Below are the code and all the weights of a small trained network. Each question names an input and a class and asks about switching units off, where a switched-off unit gives its printed mean instead of its output.

import numpy as np


def w(rows, s, z=0):
    codes = np.array(rows[::2]) - 128.0
    scale = np.full(codes.shape[1], s)
    scale[-1] = z or s
    return codes * scale


def f(y):
    return y / 2 * (1 + np.tanh(0.7978845608 * (y + 0.044715 * y**3)))


def log_softmax(a):
    a = a - a.max(-1, keepdims=True)
    return a - np.log(np.exp(a).sum(-1, keepdims=True))


def net(x, mask):
    res = np.array(x, float).reshape(1, 2) / 4 @ E
    y = f(res @ A[0][:, :-1].T + A[0][:, -1])
    res = res + np.where(mask, y, B[0][:, -1]) @ B[0][:, :-1]
    return log_softmax(res[-1] @ U[:, :-1].T + U[:, -1])


A, B = {}, {}
E = w([
[152,11,236,145,66,87],'x0',
[1,106,109,127,146,94],'x1',
],0.012)
A[0] = w([
[171,143,147,123,99,144,145],'N0',
[82,182,126,140,173,131,37],'N1',
[177,140,99,142,128,46,157],'N2',
[191,34,221,142,129,143,195],'N3',
[46,65,164,117,104,123,167],'N4',
[84,89,180,133,132,134,253],'N5',
[120,139,121,131,133,115,202],'N6',
[164,67,182,101,116,103,140],'N7',
[46,159,73,116,137,115,213],'N8',
[46,53,171,124,118,110,106],'N9',
[196,51,222,140,81,119,195],'N10',
[98,190,78,131,128,145,176],'N11',
[119,188,101,122,126,135,82],'N12',
[179,145,121,122,116,85,116],'N13',
[121,131,85,137,132,121,137],'N14',
[231,89,141,126,198,126,176],'N15',
[253,152,148,122,95,135,179],'N16',
],0.016,0.0059)
B[0] = w([
[128,134,109,161,96,151,156],'N0',
[56,115,181,78,95,131,166],'N1',
[135,164,135,125,134,141,138],'N2',
[133,134,136,68,72,72,241],'N3',
[135,108,164,189,125,96,200],'N4',
[95,156,195,175,152,140,190],'N5',
[108,144,127,131,126,145,145],'N6',
[201,133,46,93,130,72,199],'N7',
[49,126,20,153,124,150,211],'N8',
[187,129,147,184,155,83,200],'N9',
[114,124,140,52,66,67,251],'N10',
[128,132,203,57,252,162,194],'N11',
[210,131,20,113,196,78,164],'N12',
[142,107,108,138,116,152,143],'N13',
[110,131,131,115,154,135,148],'N14',
[115,129,157,157,87,196,177],'N15',
[146,119,137,170,64,248,202],'N16',
],0.04,0.024)
U = w([
[72,139,145,253,170,146,255],'0',
[201,145,194,112,62,19,108],'1',
[151,133,180,228,122,60,38],'2',
[58,177,60,45,196,161,158],'3',
[174,75,110,154,172,105,49],'4',
[156,178,119,154,151,218,132],'5',
[180,170,145,59,2,167,102],'6',
],0.008,0.006)

Each question gives the input, the list of numbers given to net, and the class t.
The units are the neurons (one row each of A and B). Each row of codes is followed by its name. A weight is (code - 128) times the scale printed after its matrix; where a second scale follows, it is the last column's (A, B and U).
mask holds one flag per neuron, in row order. A switched-off neuron (its flag False) gives its mean, the last column of its row in B, instead of its output. The means were averaged over made-up inputs and are rounded, as every weight is.
A unit's drop is (log p(t) with every unit on - log p(t) with that unit switched off) / (log p(t) with every unit on - log p(t) with every unit switched off).
The circuit of an input: a set's keep is (log p(t) with only the set's units on - log p(t) with every unit switched off) / (log p(t) with every unit on - log p(t) with every unit switched off). Starting from the 12 units with the biggest drops (on a tie, the unit counted first), units are removed one at a time, each time the one whose removal leaves the highest keep (on an exact tie, the one counted first), for as long as the keep stays at least 0.8.
units of the circuit, in order: the units of the circuit, biggest drop first
k most important neurons: the k neurons with the biggest drops, biggest first
drop of u: that unit's drop, to one decimal
input [-2,-5], class 5: units of the circuit, in order	N10
input [-7,-5], class 3: 2 most important neurons	N11, N9
input [3,8], class 2: 3 most important neurons	N9, N4, N16
input [2,5], class 2: 2 most important neurons	N9, N16
input [6,-3], class 6: 2 most important neurons	N16, N15
input [1,2], class 2: 2 most important neurons	N10, N3
input [-2,8], class 0: drop of N10	0.1
input [-3,-6], class 5: drop of N3	0.3
input [-8,-7], class 5: drop of N16	0.3
input [7,-5], class 6: drop of N16	1.5
